Below is a small trained network, with its code and all its weights. Each question gives an input and a class and asks what happens when units are switched off, that is, made to give their printed mean instead of their output.

import numpy as np


def w(rows, s, z=0):
    codes = np.array(rows[::2]) - 128.0
    scale = np.full(codes.shape[1], s)
    scale[-1] = z or s
    return codes * scale


def norm(h):
    return h / np.sqrt((h * h).mean(-1, keepdims=True) + 1e-5)


def f(y):
    return y / 2 * (1 + np.tanh(0.7978845608 * (y + 0.044715 * y**3)))


def log_softmax(a):
    a = a - a.max(-1, keepdims=True)
    return a - np.log(np.exp(a).sum(-1, keepdims=True))


def net(x, mask):
    res = np.array(x, float).reshape(1, 5) / 4 @ E
    u = 0
    for l in range(4):
        y = f(norm(res) @ A[l][:, :-1].T + A[l][:, -1])
        res = res + np.where(mask[u : u + 10], y, B[l][:, -1]) @ B[l][:, :-1]
        u += 10
    return log_softmax(norm(res)[-1] @ U[:, :-1].T + U[:, -1])


A, B = {}, {}
E = w([
[219,192,102,91,97,56,68,1,130,163],'x0',
[91,181,111,228,80,135,140,89,128,192],'x1',
[150,176,105,178,196,144,62,114,156,60],'x2',
[142,102,26,122,135,152,104,134,106,116],'x3',
[109,127,136,82,100,190,67,153,155,154],'x4',
],0.0084)
A[0] = w([
[89,90,114,102,113,130,137,124,173,134,107],'L0N0',
[99,105,131,61,145,131,144,148,147,231,4],'L0N1',
[125,124,98,158,173,90,206,118,108,96,98],'L0N2',
[205,219,93,101,122,128,171,85,173,176,221],'L0N3',
[197,115,106,97,151,159,205,137,79,112,110],'L0N4',
[150,61,146,76,143,110,151,210,111,36,102],'L0N5',
[106,111,2,85,84,170,103,145,137,118,78],'L0N6',
[128,131,78,114,118,105,145,174,109,153,143],'L0N7',
[73,148,123,151,65,154,128,76,96,59,93],'L0N8',
[66,86,97,214,101,160,157,107,217,138,88],'L0N9',
],0.0074,0.003)
B[0] = w([
[143,126,112,125,144,183,183,127,40,145,140],'L0N0',
[107,106,136,136,78,120,64,117,97,71,152],'L0N1',
[9,114,103,124,227,177,42,67,83,165,182],'L0N2',
[36,57,76,56,171,109,161,236,173,132,254],'L0N3',
[216,60,148,177,133,125,136,114,85,127,168],'L0N4',
[179,228,87,58,99,168,191,42,146,150,252],'L0N5',
[200,50,144,222,254,135,110,115,95,187,200],'L0N6',
[86,80,15,166,52,110,137,164,159,148,153],'L0N7',
[165,148,82,169,78,167,125,207,161,186,138],'L0N8',
[179,176,81,16,114,146,189,100,123,123,212],'L0N9',
],0.006,0.0047)
A[1] = w([
[78,105,166,114,127,201,103,104,169,142,47],'L1N0',
[122,100,110,128,172,124,170,142,154,134,221],'L1N1',
[136,61,176,136,103,126,174,172,80,129,58],'L1N2',
[135,146,141,121,145,182,156,161,110,159,131],'L1N3',
[143,158,132,151,149,167,94,136,174,86,32],'L1N4',
[151,137,166,99,121,137,111,144,152,140,87],'L1N5',
[132,119,183,126,140,195,30,170,108,182,36],'L1N6',
[146,173,126,128,116,174,155,91,112,142,35],'L1N7',
[102,121,136,153,150,76,155,108,70,92,4],'L1N8',
[131,151,250,132,123,100,128,135,158,129,171],'L1N9',
],0.011,0.0016)
B[1] = w([
[115,159,130,171,168,137,161,89,91,139,201],'L1N0',
[136,169,114,138,158,171,65,123,167,150,252],'L1N1',
[110,180,103,111,124,97,124,161,98,89,221],'L1N2',
[111,157,89,114,178,87,151,74,170,109,252],'L1N3',
[96,120,162,152,94,75,97,157,109,53,210],'L1N4',
[173,161,72,129,163,142,145,47,108,128,161],'L1N5',
[101,127,121,126,119,99,141,32,95,139,221],'L1N6',
[106,95,135,131,117,111,79,181,198,169,179],'L1N7',
[113,146,130,115,91,197,99,1,86,144,172],'L1N8',
[167,87,81,128,174,163,44,225,58,198,227],'L1N9',
],0.0093,0.0038)
A[2] = w([
[118,121,111,115,108,158,97,89,11,180,169],'L2N0',
[189,124,74,156,73,114,181,158,61,172,103],'L2N1',
[156,106,125,171,109,81,129,112,63,149,75],'L2N2',
[217,148,137,97,85,60,117,101,137,130,93],'L2N3',
[162,195,249,153,173,143,148,177,104,207,171],'L2N4',
[160,70,96,112,2,172,138,144,94,148,164],'L2N5',
[73,115,110,87,82,182,97,7,66,124,63],'L2N6',
[112,59,159,114,76,46,85,81,150,122,124],'L2N7',
[84,143,108,245,54,160,152,158,194,183,142],'L2N8',
[74,49,217,153,198,175,191,175,106,50,6],'L2N9',
],0.007,0.0018)
B[2] = w([
[117,46,133,167,238,68,103,70,151,101,253],'L2N0',
[169,156,207,156,186,146,50,168,87,56,176],'L2N1',
[149,163,99,74,163,216,147,168,139,74,136],'L2N2',
[100,157,48,103,76,157,163,133,208,185,163],'L2N3',
[177,131,23,92,189,166,110,161,68,133,162],'L2N4',
[169,192,176,175,123,60,114,217,122,94,160],'L2N5',
[63,135,231,134,141,122,214,80,99,124,235],'L2N6',
[40,173,57,93,218,91,144,152,98,71,146],'L2N7',
[254,158,163,125,7,193,135,40,92,157,224],'L2N8',
[153,194,48,33,112,106,114,86,184,145,137],'L2N9',
],0.0073,0.0045)
A[3] = w([
[106,84,131,77,110,8,74,131,196,187,125],'L3N0',
[197,130,69,91,134,176,141,90,198,136,237],'L3N1',
[89,168,147,155,99,54,122,191,32,8,135],'L3N2',
[117,64,198,105,72,86,188,149,43,158,120],'L3N3',
[32,192,110,168,143,240,221,201,149,65,95],'L3N4',
[194,103,168,8,140,182,126,91,145,10,122],'L3N5',
[170,7,95,179,157,206,115,160,89,116,2],'L3N6',
[254,132,172,48,102,151,194,129,131,86,132],'L3N7',
[90,148,104,244,133,148,17,165,133,86,167],'L3N8',
[100,81,160,100,130,72,213,195,73,114,138],'L3N9',
],0.0075,0.0027)
B[3] = w([
[87,169,94,110,130,153,203,163,183,60,184],'L3N0',
[95,119,188,114,102,167,173,216,126,174,253],'L3N1',
[191,116,204,121,126,122,83,162,216,39,160],'L3N2',
[201,137,177,150,98,115,90,58,98,47,145],'L3N3',
[119,122,58,60,103,22,151,130,204,125,195],'L3N4',
[137,139,147,225,30,102,160,80,82,177,202],'L3N5',
[174,222,122,81,199,121,28,167,38,170,172],'L3N6',
[180,152,122,205,71,210,77,96,120,152,166],'L3N7',
[179,105,213,87,116,101,118,150,108,102,202],'L3N8',
[113,177,153,167,122,114,1,78,212,101,153],'L3N9',
],0.0088,0.0059)
U = w([
[94,189,31,51,116,82,183,159,196,144,167],'0',
[180,140,96,115,211,128,50,176,50,184,191],'1',
[191,176,155,162,17,179,158,93,104,195,172],'2',
[164,163,226,136,103,55,51,119,161,8,139],'3',
[56,120,142,142,185,107,151,2,95,127,164],'4',
[82,105,197,141,140,164,144,186,186,144,122],'5',
[82,84,135,193,101,95,140,190,115,101,3],'6',
[92,68,174,136,99,146,117,118,161,112,1],'7',
],0.012,0.0048)

Each question gives the input, the list of numbers given to net, and the class t.
The units are the neurons (one row each of A and B). Each row of codes is followed by its name. A weight is (code - 128) times the scale printed after its matrix; where a second scale follows, it is the last column's (A, B and U).
mask holds one flag per neuron, layer by layer. A switched-off neuron (its flag False) gives its mean, the last column of its row in B, instead of its output. The means were averaged over made-up inputs and are rounded, as every weight is.
A unit's drop is (log p(t) with every unit on - log p(t) with that unit switched off) / (log p(t) with every unit on - log p(t) with every unit switched off).
The circuit of an input: a set's keep is (log p(t) with only the set's units on - log p(t) with every unit switched off) / (log p(t) with every unit on - log p(t) with every unit switched off). Starting from the 12 units with the biggest drops (on a tie, the unit counted first), units are removed one at a time, each time the one whose removal leaves the highest keep (on an exact tie, the one counted first), for as long as the keep stays at least 0.8.
circuit, biggest first: the units of the circuit, biggest drop first
k most important neurons: the k neurons with the biggest drops, biggest first
k most important neurons of layer l: the k neurons of layer l with the biggest drops, biggest first
input [3,-1,-5,-5,4], class 1: circuit, biggest first : L1N9
input [-7,-7,2,-6,4], class 0: circuit, biggest first : L3N4, L0N5
input [-4,-3,-1,-6,-5], class 1: 2 most important neurons : L1N9, L0N3
input [-3,6,3,7,8], class 4: circuit, biggest first : L1N6, L2N6
input [-4,-7,-8,5,0], class 3: 2 most important neurons of layer 2 : L2N5, L2N8
input [6,-4,5,-1,6], class 0: 2 most important neurons : L0N2, L2N3
input [-3,7,0,0,-7], class 2: 3 most important neurons : L2N8, L0N8, L1N7
input [-1,5,0,6,-2], class 1: 2 most important neurons : L0N6, L3N6
input [7,4,-5,6,8], class 4: circuit, biggest first : L2N6, L2N0
input [-7,-5,8,-1,1], class 3: 4 most important neurons of layer 3 : L3N2, L3N5, L3N0, L3N8
input [-8,6,-7,-5,8], class 0: 2 most important neurons : L3N4, L1N2
input [4,2,-6,5,-1], class 3: 2 most important neurons : L2N5, L2N1
input [3,-4,-5,-1,0], class 3: 3 most important neurons : L0N1, L2N5, L1N3
input [3,-5,5,-3,-5], class 2: 3 most important neurons : L3N5, L2N0, L1N6
input [-6,-8,8,-4,1], class 2: circuit, biggest first : L0N5, L3N5
input [6,-8,-2,0,3], class 2: circuit, biggest first : L3N5
input [1,6,7,6,7], class 3: 3 most important neurons of layer 1 : L1N4, L1N9, L1N6
input [-7,8,0,4,-2], class 2: 2 most important neurons of layer 3 : L3N0, L3N1
input [-6,-6,7,1,1], class 3: 2 most important neurons : L1N4, L0N3
input [-7,-4,4,6,-6], class 0: 4 most important neurons : L0N5, L3N4, L1N9, L2N0
input [0,0,-7,7,8], class 4: circuit, biggest first : L2N0, L2N6
input [5,-3,-3,-6,6], class 1: most important neuron of layer 2 : L2N4
input [6,-2,7,-7,0], class 1: 2 most important neurons : L1N9, L0N5
input [-8,3,7,-6,4], class 0: 2 most important neurons : L2N9, L3N4
input [-1,3,-2,4,0], class 1: 3 most important neurons : L0N6, L0N5, L3N6
input [2,7,8,1,0], class 3: 2 most important neurons : L1N4, L0N5
input [-7,-4,8,-1,2], class 3: circuit, biggest first : L1N4
